Below are the code and all the weights of a small trained network. Each question names an input and a class and asks about switching units off, where a switched-off unit gives its printed mean instead of its output.

import numpy as np


def w(rows, s, z=0):
    codes = np.array(rows[::2]) - 128.0
    scale = np.full(codes.shape[1], s)
    scale[-1] = z or s
    return codes * scale


def f(y):
    return np.maximum(y, 0)


def log_softmax(a):
    a = a - a.max(-1, keepdims=True)
    return a - np.log(np.exp(a).sum(-1, keepdims=True))


def net(x, mask):
    res = np.array(x, float).reshape(1, 7) / 4 @ E
    y = f(res @ A[0][:, :-1].T + A[0][:, -1])
    res = res + np.where(mask, y, B[0][:, -1]) @ B[0][:, :-1]
    return log_softmax(res[-1] @ U[:, :-1].T + U[:, -1])


A, B = {}, {}
E = w([
[70,208,214,87,195],'x0',
[153,159,143,85,207],'x1',
[160,252,106,123,2],'x2',
[105,176,16,188,134],'x3',
[27,83,86,109,93],'x4',
[88,207,74,150,29],'x5',
[117,155,225,241,198],'x6',
],0.0068)
A[0] = w([
[192,109,127,182,141,254],'neuron 1',
[110,60,81,136,46,176],'neuron 2',
[110,87,157,89,171,142],'neuron 3',
[55,140,154,71,141,217],'neuron 4',
[78,127,146,123,160,154],'neuron 5',
[131,113,152,112,165,149],'neuron 6',
[102,58,126,117,148,127],'neuron 7',
[158,160,175,162,185,148],'neuron 8',
[186,148,159,109,74,164],'neuron 9',
[108,173,133,170,107,173],'neuron 10',
[112,110,112,110,140,163],'neuron 11',
[166,137,151,161,153,115],'neuron 12',
[134,187,94,147,112,175],'neuron 13',
[65,158,137,142,87,192],'neuron 14',
[99,145,184,122,134,132],'neuron 15',
[160,131,126,74,151,163],'neuron 16',
[112,102,74,123,133,111],'neuron 17',
[109,170,105,116,135,143],'neuron 18',
[143,117,148,128,116,97],'neuron 19',
[94,115,166,116,186,114],'neuron 20',
[129,124,162,128,50,113],'neuron 21',
[150,126,132,2,90,146],'neuron 22',
[190,149,156,181,152,120],'neuron 23',
[154,129,144,161,145,124],'neuron 24',
[120,178,134,98,71,187],'neuron 25',
[118,128,136,146,162,161],'neuron 26',
[115,84,107,130,175,156],'neuron 27',
],0.017,0.0047)
B[0] = w([
[16,120,153,163,71,225],'neuron 1',
[47,12,134,47,137,250],'neuron 2',
[204,109,109,191,73,218],'neuron 3',
[251,161,151,164,199,217],'neuron 4',
[165,103,138,177,187,188],'neuron 5',
[148,130,103,166,89,195],'neuron 6',
[187,50,98,174,133,198],'neuron 7',
[83,198,187,195,102,233],'neuron 8',
[89,123,219,81,119,220],'neuron 9',
[98,179,73,144,212,208],'neuron 10',
[136,108,106,165,122,162],'neuron 11',
[82,169,131,166,83,182],'neuron 12',
[118,195,34,104,113,226],'neuron 13',
[154,141,85,81,232,214],'neuron 14',
[133,90,214,150,150,192],'neuron 15',
[169,124,146,116,67,185],'neuron 16',
[125,81,100,131,103,176],'neuron 17',
[169,165,62,118,137,178],'neuron 18',
[112,111,127,132,103,143],'neuron 19',
[147,124,102,223,118,217],'neuron 20',
[63,134,173,57,190,198],'neuron 21',
[217,126,175,42,27,237],'neuron 22',
[50,190,156,176,59,204],'neuron 23',
[85,154,131,158,98,170],'neuron 24',
[155,177,126,19,180,241],'neuron 25',
[104,149,128,165,137,179],'neuron 26',
[130,73,95,161,88,201],'neuron 27',
],0.018,0.011)
U = w([
[75,2,75,92,90,162],'0',
[58,170,138,140,80,255],'1',
[192,155,186,62,47,133],'2',
[107,165,48,95,135,59],'3',
[148,162,133,143,195,92],'4',
[101,141,128,49,134,50],'5',
[176,72,105,166,117,91],'6',
],0.0098,0.0019)

Each question gives the input, the list of numbers given to net, and the class t.
The units are the neurons (one row each of A and B). Each row of codes is followed by its name. A weight is (code - 128) times the scale printed after its matrix; where a second scale follows, it is the last column's (A, B and U).
mask holds one flag per neuron, in row order. A switched-off neuron (its flag False) gives its mean, the last column of its row in B, instead of its output. The means were averaged over made-up inputs and are rounded, as every weight is.
A unit's drop is (log p(t) with every unit on - log p(t) with that unit switched off) / (log p(t) with every unit on - log p(t) with every unit switched off).
The circuit of an input: a set's keep is (log p(t) with only the set's units on - log p(t) with every unit switched off) / (log p(t) with every unit on - log p(t) with every unit switched off). Starting from the 12 units with the biggest drops (on a tie, the unit counted first), units are removed one at a time, each time the one whose removal leaves the highest keep (on an exact tie, the one counted first), for as long as the keep stays at least 0.8.
circuit, biggest first: the units of the circuit, biggest drop first
unit that matters most: the unit with the biggest drop
k most important neurons: the k neurons with the biggest drops, biggest first
drop of u: that unit's drop, to one decimal
input [8,4,-6,-6,-4,5,3], class 6: unit that matters most : neuron 3
input [-2,2,4,1,-4,6,0], class 5: circuit, biggest first : [neuron 25; neuron 3]
input [-3,-3,-7,-5,-3,-1,2], class 6: 3 most important neurons : [neuron 7; neuron 3; neuron 2]
input [-4,4,-4,8,3,-8,2], class 6: 2 most important neurons : [neuron 2; neuron 3]
input [-8,-7,5,-3,8,6,0], class 0: 2 most important neurons : [neuron 2; neuron 17]
input [1,3,-3,3,3,7,-5], class 3: 2 most important neurons : [neuron 9; neuron 18]
input [-3,-5,1,4,-5,8,0], class 3: 3 most important neurons : [neuron 13; neuron 10; neuron 22]
input [6,0,-5,-2,5,8,-6], class 2: 2 most important neurons : [neuron 22; neuron 10]
input [-5,3,4,7,-3,-3,-7], class 0: 2 most important neurons : [neuron 2; neuron 4]
input [7,0,-5,2,0,-4,6], class 6: 2 most important neurons : [neuron 3; neuron 5]
input [8,6,0,0,2,6,-3], class 4: 2 most important neurons : [neuron 4; neuron 14]
input [-8,-7,5,-5,2,0,0], class 0: drop of neuron 2 : 2.6
input [7,-5,6,-6,-5,6,2], class 5: drop of neuron 9 : 0.1
input [2,5,-4,-5,0,-4,0], class 6: drop of neuron 24 : 0.0
input [7,1,5,4,6,5,4], class 4: circuit, biggest first : [neuron 4]
input [-4,2,8,-4,5,7,7], class 5: 2 most important neurons : [neuron 21; neuron 9]
